Each row has a name. Each piece below is followed by the name of the row it came from, unless a question asks for something else. Each question is about the rows just above it.

j532: [ 77  98 121  84 130]
j90: [ 84 148 106 104 137]
j687: [158 123 174 141  92]
j538: [163 142 100 156 108]
j43: [108 163 155 100 142]
j451: [ 76  84 121 130  98]
How many times does j538 hold [155]?
0
Put [ 76  84  98 121 130] back in order: which row is it?
j451
Put [137 148 106  84 104] back in order: which row is it?
j90
Which row holds these entries in another order? [155 100 142 108 163]
j43

j528: [132 121 111 117  83]
j798: [147  91 114 126 133]
j935: [139  87 120 139  87]
j918: [128 154 159 133 135]
j26: [144 108 149 126 163]
j328: [137 149 133 129 112]
j587: [105 118 117 142 115]
j837: [ 88 133  91 113 147]
Put [133 126 114  91 147] back in order: which row is it?
j798
How many times does j935 hold [87]?
2

j92: [138 143 133 142 130]
j754: [128 144 128 128 128]
j948: [142 133 143 130 139]
j799: [139 139 102  77  77]
Count of [139] in j799:
2
Count of [128] in j754:
4
[130 142 133 143 138] is which row reordered?
j92
Put [130 133 138 142 143] back in order: which row is it?
j92
Put [144 128 128 128 128] back in order: which row is it?
j754
Which row holds these entries in another order? [ 77  77 139 139 102]
j799

j239: [138 138 116 111 117]
j414: [132 132 143 143 132]
j821: [132 132 143 131 143]
j852: [157 136 117 126 127]
j762: [142 132 132 132 143]
j265: [117 148 125 139 133]
Count of [131] in j414:
0
Times [132] occurs in j762:
3
Which row holds these entries in another order? [132 143 142 132 132]
j762
[143 143 132 132 132] is which row reordered?
j414
Which row holds these entries in another order? [132 132 132 143 143]
j414
Times [156] occurs in j852:
0
[132 143 143 132 132] is which row reordered?
j414

j901: [141 135 136 135 130 123]
j870: [140 116 148 184 117 146]
j774: [135 123 135 130 141 135]
Put [123 141 135 136 135 130] back in order: which row is it?
j901
Count of [134] in j774:
0
Put [123 130 135 136 135 141] back in order: which row is it?
j901
Put [123 130 135 135 135 141] back in order: which row is it?
j774
[135 141 130 123 135 135] is which row reordered?
j774

j186: [184 134 173 175 124 128 109 148 179 127 155 127 119 107 136]
j909: [155 124 127 175 134 107 128 148 184 173 126 179 109 136 119]
j135: [123 106 173 175 124 128 109 148 108 155 155 127 173 126 108]
j437: [126 161 135 161 126 126 185 106 185 129 126 135 126 185 126]
j651: [123 178 173 108 124 128 109 148 179 134 155 179 148 107 113]
How many times does j437 hold [126]?
6
How many times does j135 hold [109]?
1
Count of [135] in j437:
2
Count of [185] in j437:
3
Which row holds these entries in another order? [136 107 119 127 155 127 179 148 109 128 124 175 173 134 184]
j186
Times [179] occurs in j651:
2
How many times does j135 hold [107]?
0

j455: [127 128 126 129 129  88 130 111]
j132: [ 99 128 127 137 129 119 120 121]
j667: [117 127 138 127 129 132 132 134]
j223: [120 129 127 125 128 138 129 132]
j113: [128 129 124 133 126 139 124  97]
j325: [130 127 129 130 122 128 170 122]
j970: [134 128 135 128 129 126 127  93]
j183: [102 127 121 125 128 134 128 130]
j709: [121 128 127  85 128 136 123 131]
j749: [ 93 127 134 129 128 135 126 129]
j298: [128 129 130 126 129 127  98 122]
Which row holds these entries in another order? [128  98 126 129 122 130 127 129]
j298
How many times does j325 hold [130]?
2
[129 126 135 128 129 134 127  93] is which row reordered?
j749
How many times does j183 hold [102]?
1
Times [124] occurs in j113:
2

j474: [110 131 142 153 118]
j570: [ 98 148  86  96 116]
j330: [ 86  92  92  92 113]
j397: [147 136 101 147 157]
j811: [ 86  96 116  98 113]
j405: [131 110 142 131 118]
j108: [ 86  96 116  98 149]
j167: [139 110 139 133 137]
Count of [92] in j330:
3
Put [110 118 131 131 142] back in order: which row is it?
j405
Put [ 98  86  96 149 116] back in order: which row is it?
j108
How many times does j570 hold [148]?
1
How many times does j405 hold [131]?
2

j502: [ 93 102 101 132  97 117 128 163]
j866: [128  97 163 101  93 117 132 101]
j543: [110 143 168 138 141 112 123 147]
j10: [106 117 122 125 103 109 152 120]
j831: [115 182 156 117 115 116 115 156]
j898: [126 153 100 118 112 179 169 133]
j641: [106 117 122 125 103 134 168 130]
j634: [125 118 150 120 122 108 129 115]
j45: [127 116 135 126 116 126 127 127]
j447: [166 108  85 180  98 160 154 112]
Which row holds these entries in another order? [127 127 135 116 116 126 127 126]
j45
How many times does j831 hold [115]?
3
Which row holds these entries in another order? [132 117  93 128 101  97 163 102]
j502
Count of [147] in j543:
1

j679: [129 102  83 129 109 127 148]
j966: [124 134 129 134  99 141 124]
j400: [135 141 135 127 132 135 141]
j902: [125 107  94 138 112 127 151]
j542: [133 102 126 129 126 127 178]
j181: [140 111 144 127 132 135 141]
j685: [112 102 105 129 123 133 141]
j920: [157  99 129 123 134 124 141]
j101: [138  79 118 113 123 122 135]
j786: [141  78 106  93 112 102 137]
Put [123 134 124 141 157  99 129] back in order: which row is it?
j920
Times [141] occurs in j400:
2
How many times does j542 hold [127]?
1
Times [136] occurs in j400:
0

j620: [117 107 107 147 132 165]
j329: [117 107 107 132 132 165]
j565: [117 107 107 128 123 116]
j109: [116 147 107 107 132 165]
j174: [117 107 107 147 123 116]
Which row holds these entries in another order? [165 117 107 107 147 132]
j620
Put [107 107 132 132 165 117] back in order: which row is it?
j329

j939: [123 125 116 139 129 147 129 134 134 125 177 119 119 128 125 142 124 131
 139 129 128 134 130 128 127 134 127 121 133 133 134 119 129 130 134 131
 125 126 118 126 149 124 123 134 147]
j93: [133 115 129 128 126 130 122 178 137 127 123 125 140 128 137 127 122 129
 132 125 135 130 125 127 113 136 127 102 148 136 126 154 121 136 137 131
 118 148 135 104 130 126 130 123 128]
j381: [130 127 140 148 133 104 125 128 121 125 178 122 153 125 132 123 126 129
 137 135 126 137 128 113 131 122 136 136 130 118 127 102 148 135 128 115
 130 126 129 127 136 130 123 137 127]
j364: [123 126 129  94 128 134 129 125 120 128 124 134 127 111 138 122 135 132
 129 145 122 128 125 125 118 119 145 124 126 128 126 124 125 125 133 123
 127 130 123 116 120 125 125 121 132]
Count of [124] in j364:
3
Times [125] occurs in j939:
4
Times [127] occurs in j364:
2
Which row holds these entries in another order? [102 104 113 115 118 121 122 122 123 123 125 125 125 126 126 126 127 127
 127 127 128 128 128 129 129 130 130 130 130 131 132 133 135 135 136 136
 136 137 137 137 140 148 148 154 178]
j93
Times [134] occurs in j939:
7
Which row holds these entries in another order? [125 125 131 126 137 127 128 127 136 130 130 133 132 128 137 127 129 140
 178 104 113 122 115 127 135 102 136 121 148 135 130 118 148 125 126 123
 122 130 136 128 153 129 126 123 137]
j381

j107: [139 119 122 118 132 136 119 123 125 150 106 136 118]
j723: [134 137 130 127 114 148 126 129 144 135 139 129 139]
j435: [118 113 139 135 130 125 131 125 138 115 126  95 154]
j365: [124 121 113 118 131 111 120 133 124 148 124 150 112]
j917: [118 124 120 124 120 148 111 124 118 131 121 120 113]
j347: [127 128 144 113 115 109 128 132 107 131 138 128 109]
j128: [118 119 122 118 132 136 123 118 118 128 108 137 144]
j833: [124 112 124 131 118 148 133 150 120 113 124 112 121]
j816: [145 126 135 138 126 116 145 137 130 145 129 109 151]
j376: [136 135 115 132 128 127 104 125 142 127 116 166 173]
j511: [143 127 139 133 133 135 139 131 144 128 149 129 149]
How many times does j128 hold [118]?
4
Which row holds these entries in another order? [125 127 173 142 136 135 128 115 116 104 127 166 132]
j376
Which row holds these entries in another order? [111 112 113 118 120 121 124 124 124 131 133 148 150]
j365
Put [112 150 124 148 124 133 120 111 131 118 113 121 124] back in order: which row is it?
j365
How many times does j917 hold [118]?
2
How many times does j816 hold [146]?
0
Count of [132] in j107:
1

j288: [150 153 115 110 131 120 107]
j116: [115 120 130 140 128  88 152]
j612: [114 120 156 156 105 105 114]
j578: [156 105 115 156 105 120 114]
j228: [150 108 115 153 131 120 110]
j912: [118  85 115 119 128 138 128]
j671: [102 149 143 106 127 133 144]
Count of [156] in j578:
2
[110 120 131 153 115 108 150] is which row reordered?
j228
Which row holds these entries in another order? [102 106 127 133 143 144 149]
j671
Times [105] occurs in j612:
2
[114 120 105 156 115 105 156] is which row reordered?
j578
Times [105] occurs in j578:
2

